Below are the code and all the weights of a small trained network. Each question names an input and a class and asks about switching units off, where a switched-off unit gives its printed mean instead of its output.

import numpy as np


def w(rows, s, z=0):
    codes = np.array(rows[::2]) - 128.0
    scale = np.full(codes.shape[1], s)
    scale[-1] = z or s
    return codes * scale


def norm(h):
    return h / np.sqrt((h * h).mean(-1, keepdims=True) + 1e-5)


def f(y):
    return y / 2 * (1 + np.tanh(0.7978845608 * (y + 0.044715 * y**3)))


def log_softmax(a):
    a = a - a.max(-1, keepdims=True)
    return a - np.log(np.exp(a).sum(-1, keepdims=True))


def net(x, mask):
    res = np.array(x, float).reshape(1, 4) / 4 @ E
    u = 0
    for l in range(3):
        y = f(norm(res) @ A[l][:, :-1].T + A[l][:, -1])
        res = res + np.where(mask[u : u + 4], y, B[l][:, -1]) @ B[l][:, :-1]
        u += 4
    return log_softmax(norm(res)[-1] @ U[:, :-1].T + U[:, -1])


A, B = {}, {}
E = w([
[139,194,164,121,10,86,136,107,130],'x0',
[146,65,110,96,106,84,88,150,136],'x1',
[196,146,135,170,120,111,100,141,106],'x2',
[135,115,102,144,107,113,139,154,117],'x3',
],0.011)
A[0] = w([
[57,226,70,200,152,176,203,79,87,1],'L0N0',
[152,96,90,109,139,52,28,116,158,118],'L0N1',
[54,101,43,73,65,198,254,64,194,101],'L0N2',
[49,169,77,68,114,170,139,171,138,22],'L0N3',
],0.0058,0.0029)
B[0] = w([
[89,136,17,135,244,2,178,87,76,211],'L0N0',
[163,171,117,155,159,120,185,64,138,227],'L0N1',
[189,110,206,85,106,214,114,158,57,253],'L0N2',
[124,20,148,102,131,65,117,217,133,141],'L0N3',
],0.0084,0.0034)
A[1] = w([
[104,48,116,179,214,126,139,115,134,71],'L1N0',
[162,25,112,38,130,2,90,92,179,2],'L1N1',
[112,89,129,103,178,149,132,172,169,15],'L1N2',
[123,171,136,69,141,128,211,110,135,208],'L1N3',
],0.0069,0.0029)
B[1] = w([
[128,229,68,125,20,118,103,85,196,252],'L1N0',
[1,178,152,169,252,74,237,17,115,219],'L1N1',
[100,44,86,174,58,134,120,232,176,158],'L1N2',
[112,136,148,116,104,39,126,184,188,215],'L1N3',
],0.0074,0.004)
A[2] = w([
[141,64,47,194,205,254,74,138,175,198],'L2N0',
[234,183,111,196,170,141,41,115,89,5],'L2N1',
[54,70,134,56,126,188,186,195,151,139],'L2N2',
[72,63,136,59,156,83,144,108,131,88],'L2N3',
],0.0073,0.0016)
B[2] = w([
[85,158,121,108,4,121,120,114,147,255],'L2N0',
[156,72,232,90,221,159,105,184,85,227],'L2N1',
[245,126,210,131,185,127,98,135,73,221],'L2N2',
[151,113,115,178,133,126,145,150,114,187],'L2N3',
],0.011,0.0049)
U = w([
[200,57,180,134,165,147,94,146,82,144],'0',
[95,168,70,125,5,133,77,99,179,217],'1',
[94,137,53,195,213,67,210,56,129,1],'2',
],0.011,0.00074)

Each question gives the input, the list of numbers given to net, and the class t.
The units are the neurons (one row each of A and B). Each row of codes is followed by its name. A weight is (code - 128) times the scale printed after its matrix; where a second scale follows, it is the last column's (A, B and U).
mask holds one flag per neuron, layer by layer. A switched-off neuron (its flag False) gives its mean, the last column of its row in B, instead of its output. The means were averaged over made-up inputs and are rounded, as every weight is.
A unit's drop is (log p(t) with every unit on - log p(t) with that unit switched off) / (log p(t) with every unit on - log p(t) with every unit switched off).
The circuit of an input: a set's keep is (log p(t) with only the set's units on - log p(t) with every unit switched off) / (log p(t) with every unit on - log p(t) with every unit switched off). Starting from all 12 units, units are removed one at a time, each time the one whose removal leaves the highest keep (on an exact tie, the one counted first), for as long as the keep stays at least 0.8.
units of the circuit, in order: the units of the circuit, biggest drop first
most important unit: the unit with the biggest drop
k most important neurons: the k neurons with the biggest drops, biggest first
k most important neurons of layer l: the k neurons of layer l with the biggest drops, biggest first
drop of u: that unit's drop, to one decimal
input [-6,-6,1,-5], class 1: 2 most important neurons -> L2N0, L1N1
input [5,8,0,6], class 2: most important unit -> L1N1
input [4,-5,-4,-7], class 2: 2 most important neurons of layer 2 -> L2N1, L2N0
input [0,-7,-8,5], class 0: 2 most important neurons of layer 0 -> L0N2, L0N3
input [7,8,-8,4], class 0: units of the circuit, in order -> L1N0, L2N0
input [-2,6,-5,-4], class 2: 3 most important neurons -> L1N1, L0N1, L2N1
input [-2,-3,-3,4], class 0: 2 most important neurons -> L0N2, L0N3
input [-5,-5,-4,-3], class 1: 3 most important neurons -> L1N0, L2N0, L1N1
input [-6,5,2,-3], class 1: 2 most important neurons -> L2N0, L0N0
input [3,7,-7,-8], class 0: 3 most important neurons -> L0N2, L0N0, L2N2
input [-3,-5,-6,-4], class 0: 2 most important neurons -> L0N2, L2N2
input [-4,5,4,4], class 2: 2 most important neurons -> L0N2, L1N1
input [1,-3,2,-6], class 2: 3 most important neurons -> L0N2, L2N0, L0N0
input [-3,-2,-5,-8], class 0: most important neuron -> L2N2
input [-5,4,-4,-4], class 1: 2 most important neurons of layer 2 -> L2N0, L2N1
input [-7,-2,6,4], class 1: 2 most important neurons of layer 2 -> L2N0, L2N2
input [0,4,-3,-7], class 2: drop of L2N0 -> 0.0
input [-8,-6,0,-6], class 1: drop of L2N0 -> 0.4
input [-3,1,-2,0], class 1: drop of L2N0 -> 0.3
input [3,-4,-6,2], class 0: units of the circuit, in order -> L0N2
